Below is a small trained network, with its code and all its weights. Each question gives an input and a target symbol and asks what happens when units are switched off, that is, made to give their printed mean instead of their output.

import numpy as np


def w(rows, s, z=0):
    codes = np.array(rows[::2]) - 128.0
    scale = np.full(codes.shape[1], s)
    scale[-1] = z or s
    return codes * scale


def norm(h):
    return h / np.sqrt((h * h).mean(-1, keepdims=True) + 1e-5)


def softmax(a):
    e = np.exp(a - a.max(-1, keepdims=True))
    return e / e.sum(-1, keepdims=True)


def log_softmax(a):
    a = a - a.max(-1, keepdims=True)
    return a - np.log(np.exp(a).sum(-1, keepdims=True))


def net(x, mask):
    ids = ['αβγδζηθξπστφψω'.index(c) for c in x.split()]
    T = len(ids)
    res = E[ids] + P[:T]
    u = 0
    for l in range(3):
        r = norm(res)
        for j in range(2):
            rows = slice(4 * j, 4 * j + 4)
            q, k, v = (r @ M[l][rows].T for M in (Q, K, V))
            z = softmax(np.where(np.tri(T) > 0, q @ k.T / 4**0.5, -1e9)) @ v
            o = O[l][rows]
            res = res + np.where(mask[u + j], z, o[:, -1]) @ o[:, :-1]
        u += 2
    return log_softmax(norm(res)[-1] @ U[:, :-1].T + U[:, -1])


Q, K, V, O = {}, {}, {}, {}
E = w([
[95,118,145,135,105,129,93,118,155,140,109],'α',
[134,143,120,156,71,138,97,146,128,91,125],'β',
[33,73,106,120,155,107,175,253,103,112,152],'γ',
[136,120,126,178,137,118,109,110,142,104,126],'δ',
[175,92,115,131,122,98,113,101,109,140,115],'ζ',
[126,140,106,125,124,112,98,115,171,116,129],'η',
[127,131,147,160,107,126,100,105,155,109,110],'θ',
[129,130,164,144,120,100,142,85,94,112,103],'ξ',
[147,147,150,145,114,103,124,135,163,109,78],'π',
[128,116,127,119,93,96,134,76,167,84,126],'σ',
[105,176,119,131,130,137,131,100,128,108,117],'τ',
[100,146,149,65,118,89,88,118,113,122,87],'φ',
[138,142,87,109,99,152,110,129,120,142,117],'ψ',
[106,123,115,129,103,124,96,78,124,127,161],'ω',
],0.0074)
P = w([
[132,97,123,112,195,170,176,164,106,140,124],'0',
[34,69,16,160,135,77,57,97,91,26,2],'1',
[48,98,57,190,101,81,59,114,130,77,28],'2',
[74,112,73,215,88,90,82,105,167,110,63],'3',
[92,119,83,212,82,97,119,88,184,136,81],'4',
[101,121,88,211,84,99,133,82,197,149,97],'5',
[116,112,104,205,60,110,141,71,225,147,120],'6',
[125,106,112,204,53,118,151,68,234,144,138],'7',
[128,98,113,201,28,120,162,76,232,131,171],'8',
[140,90,114,191,18,130,179,75,237,128,186],'9',
],0.0031)
Q[0] = w([
[181,146,157,105,133,148,126,130,132,189,139],'L0H0',
[67,175,105,169,103,129,177,72,167,86,91],'L0H0',
[159,43,126,171,121,40,132,101,113,136,111],'L0H0',
[155,81,2,106,75,164,82,150,151,175,93],'L0H0',
[124,138,111,114,127,150,120,137,131,130,117],'L0H1',
[143,140,137,100,157,147,102,123,109,119,120],'L0H1',
[108,139,127,144,122,121,133,116,130,129,117],'L0H1',
[113,104,112,151,108,114,141,125,151,124,127],'L0H1',
],0.008)
K[0] = w([
[166,142,99,167,96,113,119,99,140,234,94],'L0H0',
[21,169,125,166,164,145,151,149,125,89,100],'L0H0',
[140,2,167,170,155,27,129,146,81,146,110],'L0H0',
[120,78,33,94,114,166,100,174,146,162,112],'L0H0',
[142,117,160,131,138,88,130,116,124,97,135],'L0H1',
[160,142,137,135,124,151,116,101,137,142,113],'L0H1',
[136,104,112,108,126,130,125,137,121,117,121],'L0H1',
[103,108,112,121,129,117,139,145,107,100,135],'L0H1',
],0.0074)
V[0] = w([
[124,92,130,154,88,89,158,132,93,98,133],'L0H0',
[3,122,167,142,164,97,130,245,148,126,200],'L0H0',
[132,101,137,126,139,114,140,170,150,119,197],'L0H0',
[140,169,86,163,108,170,77,44,125,182,71],'L0H0',
[124,200,138,154,159,112,121,87,106,134,148],'L0H1',
[153,162,114,135,105,135,59,55,157,137,77],'L0H1',
[88,93,133,90,147,115,119,203,140,104,188],'L0H1',
[81,108,129,109,149,131,195,223,127,146,181],'L0H1',
],0.0043)
O[0] = w([
[77,173,96,117,129,117,134,111,79,169,132,197],'L0H0',
[168,121,81,99,180,119,170,145,3,144,92,100],'L0H0',
[122,154,113,122,195,142,131,156,79,129,122,28],'L0H0',
[122,77,155,131,59,140,122,106,204,108,168,234],'L0H0',
[162,132,79,93,125,170,105,159,86,171,113,76],'L0H1',
[126,113,72,104,163,101,124,130,61,71,79,242],'L0H1',
[165,119,169,139,70,139,126,125,193,111,203,59],'L0H1',
[154,133,172,140,90,150,167,123,236,172,184,5],'L0H1',
],0.0051,0.003)
Q[1] = w([
[81,74,94,121,112,84,81,105,111,70,42],'L1H0',
[145,162,180,111,202,127,186,207,123,196,188],'L1H0',
[47,72,107,99,153,106,65,150,96,62,71],'L1H0',
[207,182,181,96,132,169,180,162,143,189,210],'L1H0',
[104,138,43,207,65,103,93,69,135,81,3],'L1H1',
[78,107,19,196,93,75,128,88,109,122,56],'L1H1',
[48,77,78,134,152,102,104,162,125,77,86],'L1H1',
[233,188,221,69,142,212,131,118,142,172,184],'L1H1',
],0.0059)
K[1] = w([
[78,100,82,119,150,142,172,239,137,158,164],'L1H0',
[157,187,149,137,152,89,94,70,97,104,76],'L1H0',
[30,167,75,114,160,92,145,189,112,141,167],'L1H0',
[194,149,157,152,101,112,50,2,127,101,76],'L1H0',
[60,40,120,127,191,61,200,178,98,208,193],'L1H1',
[89,70,205,102,181,139,191,201,133,159,168],'L1H1',
[98,191,106,115,125,137,152,171,138,135,164],'L1H1',
[191,95,87,174,104,94,65,30,112,116,63],'L1H1',
],0.0083)
V[1] = w([
[121,66,100,98,154,253,186,100,138,124,90],'L1H0',
[87,136,170,157,81,122,205,153,141,127,76],'L1H0',
[191,227,90,102,106,152,54,45,155,143,66],'L1H0',
[155,66,136,109,36,154,164,161,186,118,164],'L1H0',
[135,142,106,5,129,153,97,190,155,125,108],'L1H1',
[110,210,102,155,33,207,120,166,117,79,161],'L1H1',
[166,193,63,173,166,146,143,114,160,56,101],'L1H1',
[127,150,157,91,107,123,80,33,95,109,111],'L1H1',
],0.0046)
O[1] = w([
[96,142,161,91,57,171,144,195,45,136,141,243],'L1H0',
[144,175,105,72,134,124,101,150,116,157,68,252],'L1H0',
[36,65,201,149,124,90,98,76,115,149,127,7],'L1H0',
[106,160,115,156,212,106,156,163,35,115,96,195],'L1H0',
[121,104,169,80,115,78,175,94,153,80,139,116],'L1H1',
[170,131,139,150,84,106,147,3,144,133,86,13],'L1H1',
[162,191,195,135,118,117,122,122,91,136,171,99],'L1H1',
[169,162,117,98,192,176,194,112,108,162,147,47],'L1H1',
],0.0054,0.0019)
Q[2] = w([
[115,124,118,171,155,162,178,109,68,235,159],'L2H0',
[2,31,159,188,110,52,83,83,102,101,94],'L2H0',
[33,21,149,250,76,101,90,107,160,140,118],'L2H0',
[154,131,209,70,169,212,126,89,140,124,178],'L2H0',
[88,83,131,136,88,62,73,116,35,139,71],'L2H1',
[58,77,123,139,115,104,116,116,37,170,80],'L2H1',
[215,179,138,85,205,164,159,165,131,137,153],'L2H1',
[13,77,159,123,135,73,174,148,104,159,151],'L2H1',
],0.0075)
K[2] = w([
[137,151,136,112,183,132,120,132,29,71,106],'L2H0',
[158,126,228,69,205,235,77,60,155,146,168],'L2H0',
[202,187,205,88,167,255,96,55,185,67,148],'L2H0',
[126,78,92,132,102,109,81,70,80,99,112],'L2H0',
[141,155,181,139,168,187,139,92,152,83,118],'L2H1',
[125,157,197,135,157,165,140,97,114,98,142],'L2H1',
[48,121,42,206,81,28,131,119,85,124,102],'L2H1',
[98,119,201,116,168,158,176,97,130,201,195],'L2H1',
],0.0081)
V[2] = w([
[132,34,53,193,220,123,159,136,98,115,70],'L2H0',
[152,189,134,67,134,169,225,107,58,94,71],'L2H0',
[114,119,111,140,157,160,176,72,138,35,214],'L2H0',
[164,199,119,209,162,25,81,126,42,103,158],'L2H0',
[148,69,103,92,142,171,45,103,3,145,170],'L2H1',
[141,157,154,93,176,173,31,93,135,61,56],'L2H1',
[105,165,80,182,97,184,143,68,148,198,139],'L2H1',
[89,177,108,53,232,40,134,90,92,212,166],'L2H1',
],0.006)
O[2] = w([
[127,95,80,175,219,52,144,79,94,122,91,181],'L2H0',
[204,226,121,99,129,138,206,51,109,163,137,207],'L2H0',
[108,159,101,176,130,207,156,97,122,2,230,16],'L2H0',
[169,138,88,196,67,7,97,152,87,126,174,30],'L2H0',
[253,45,92,96,94,145,72,93,75,141,156,103],'L2H1',
[155,199,157,110,220,128,41,104,90,166,192,251],'L2H1',
[69,146,69,196,78,230,117,96,127,169,96,82],'L2H1',
[100,135,8,52,81,83,90,148,121,124,130,66],'L2H1',
],0.0054,0.0031)
U = w([
[170,155,68,119,190,114,210,180,20,194,115,255],'α',
[196,191,97,202,81,73,97,76,185,157,93,95],'β',
[132,91,110,137,45,78,178,137,254,118,83,133],'γ',
[164,79,184,185,74,190,68,186,181,105,129,130],'δ',
[59,48,95,176,171,91,63,125,126,114,133,55],'ζ',
[148,118,176,147,107,60,137,153,113,35,203,60],'η',
[190,116,180,115,203,160,74,76,110,145,186,163],'θ',
[89,114,97,82,146,211,103,97,138,226,82,74],'ξ',
[95,168,203,80,130,59,71,171,163,184,135,7],'π',
[77,213,72,108,103,145,95,129,136,103,206,125],'σ',
[138,139,185,67,39,152,168,106,54,148,140,171],'τ',
[117,109,120,15,186,118,165,98,192,75,142,35],'φ',
[69,171,189,177,189,173,185,120,125,115,102,180],'ψ',
[146,68,74,157,123,198,174,73,95,80,162,134],'ω',
],0.0092,0.0019)

Each question gives the input, a string of symbols that net reads in full, and the target symbol t.
The units are the heads (4 rows each of Q, K, V and O). Each row of codes is followed by its name. A weight is (code - 128) times the scale printed after its matrix; where a second scale follows, it is the last column's (O and U).
mask holds one flag per head, layer by layer. A switched-off head (its flag False) gives its mean, the last column of its rows in O, instead of its output. The means were averaged over made-up inputs and are rounded, as every weight is.
A unit's drop is (log p(t) with every unit on - log p(t) with that unit switched off) / (log p(t) with every unit on - log p(t) with every unit switched off).
The circuit of an input: a set's keep is (log p(t) with only the set's units on - log p(t) with every unit switched off) / (log p(t) with every unit on - log p(t) with every unit switched off). Starting from all 6 units, units are removed one at a time, each time the one whose removal leaves the highest keep (on an exact tie, the one counted first), for as long as the keep stays at least 0.8.
units of the circuit, in order: the units of the circuit, biggest drop first
most important unit: the unit with the biggest drop
which heads matter: for each layer, one digit per head in row order, 1 if its drop is at least 0.15 and else 0, layers parted by /
input ξ ψ τ, target ξ: most important unit : L1H0
input α α ξ ψ π ζ ψ τ, target α: which heads matter : 01 / 10 / 00
input δ θ ψ, target δ: which heads matter : 10 / 10 / 00
input ξ γ θ τ, target α: which heads matter : 10 / 00 / 00
input γ ψ ζ θ, target α: which heads matter : 10 / 10 / 00
input η τ ψ ψ β γ π, target α: which heads matter : 10 / 10 / 00
input ζ β β σ ζ ζ θ τ, target ζ: which heads matter : 00 / 00 / 10
input δ β σ ψ ψ ζ ψ η, target δ: which heads matter : 10 / 10 / 00
input ζ η γ ζ ψ ψ θ ζ α, target α: which heads matter : 10 / 10 / 00
input ζ ξ ξ ξ τ ψ γ ζ ζ, target γ: units of the circuit, in order : (L1H1 L0H0 L1H0)
input ψ ψ ζ, target ψ: units of the circuit, in order : (L0H0 L0H1 L2H1)
input π θ τ ζ α γ ζ ψ σ ψ, target β: units of the circuit, in order : (L1H1 L2H0)
input ψ η ω τ γ η ζ ζ δ τ, target β: units of the circuit, in order : (L1H0 L2H0 L0H0)
input ψ τ ζ τ, target ψ: units of the circuit, in order : (L0H0 L0H1 L2H1)
input δ φ γ ψ ψ δ ψ π, target α: most important unit : L0H0
input θ τ γ ψ η ω ζ ψ ψ, target γ: which heads matter : 11 / 11 / 00
input γ σ ψ τ α ψ ζ ξ ψ, target γ: which heads matter : 11 / 01 / 00
input ω τ ζ ξ α ψ ξ β, target ω: which heads matter : 00 / 00 / 00
input φ ψ β α π, target φ: units of the circuit, in order : (L1H1 L2H1)
input ζ π τ δ σ ψ, target ζ: units of the circuit, in order : (L2H0 L1H0)
input ζ α θ τ ζ α ψ ζ ζ, target ζ: most important unit : L2H0
input ξ ζ α ψ ψ ω ψ ψ ζ, target ξ: which heads matter : 00 / 11 / 10
input τ θ α ψ π π α τ, target τ: which heads matter : 01 / 10 / 00
input τ ζ γ θ δ γ η, target τ: which heads matter : 11 / 11 / 10
input α ψ τ τ α γ α ψ γ ψ, target α: which heads matter : 11 / 11 / 10
input β ψ ψ ζ, target β: units of the circuit, in order : (L0H1 L0H0 L1H1)
input τ ζ γ ζ α η γ ξ τ, target τ: most important unit : L0H1
input β τ ω ψ β η π ψ ψ ξ, target β: units of the circuit, in order : (L0H1 L1H1 L0H0)
input η ζ ω, target η: units of the circuit, in order : (L0H0 L1H1 L2H0)
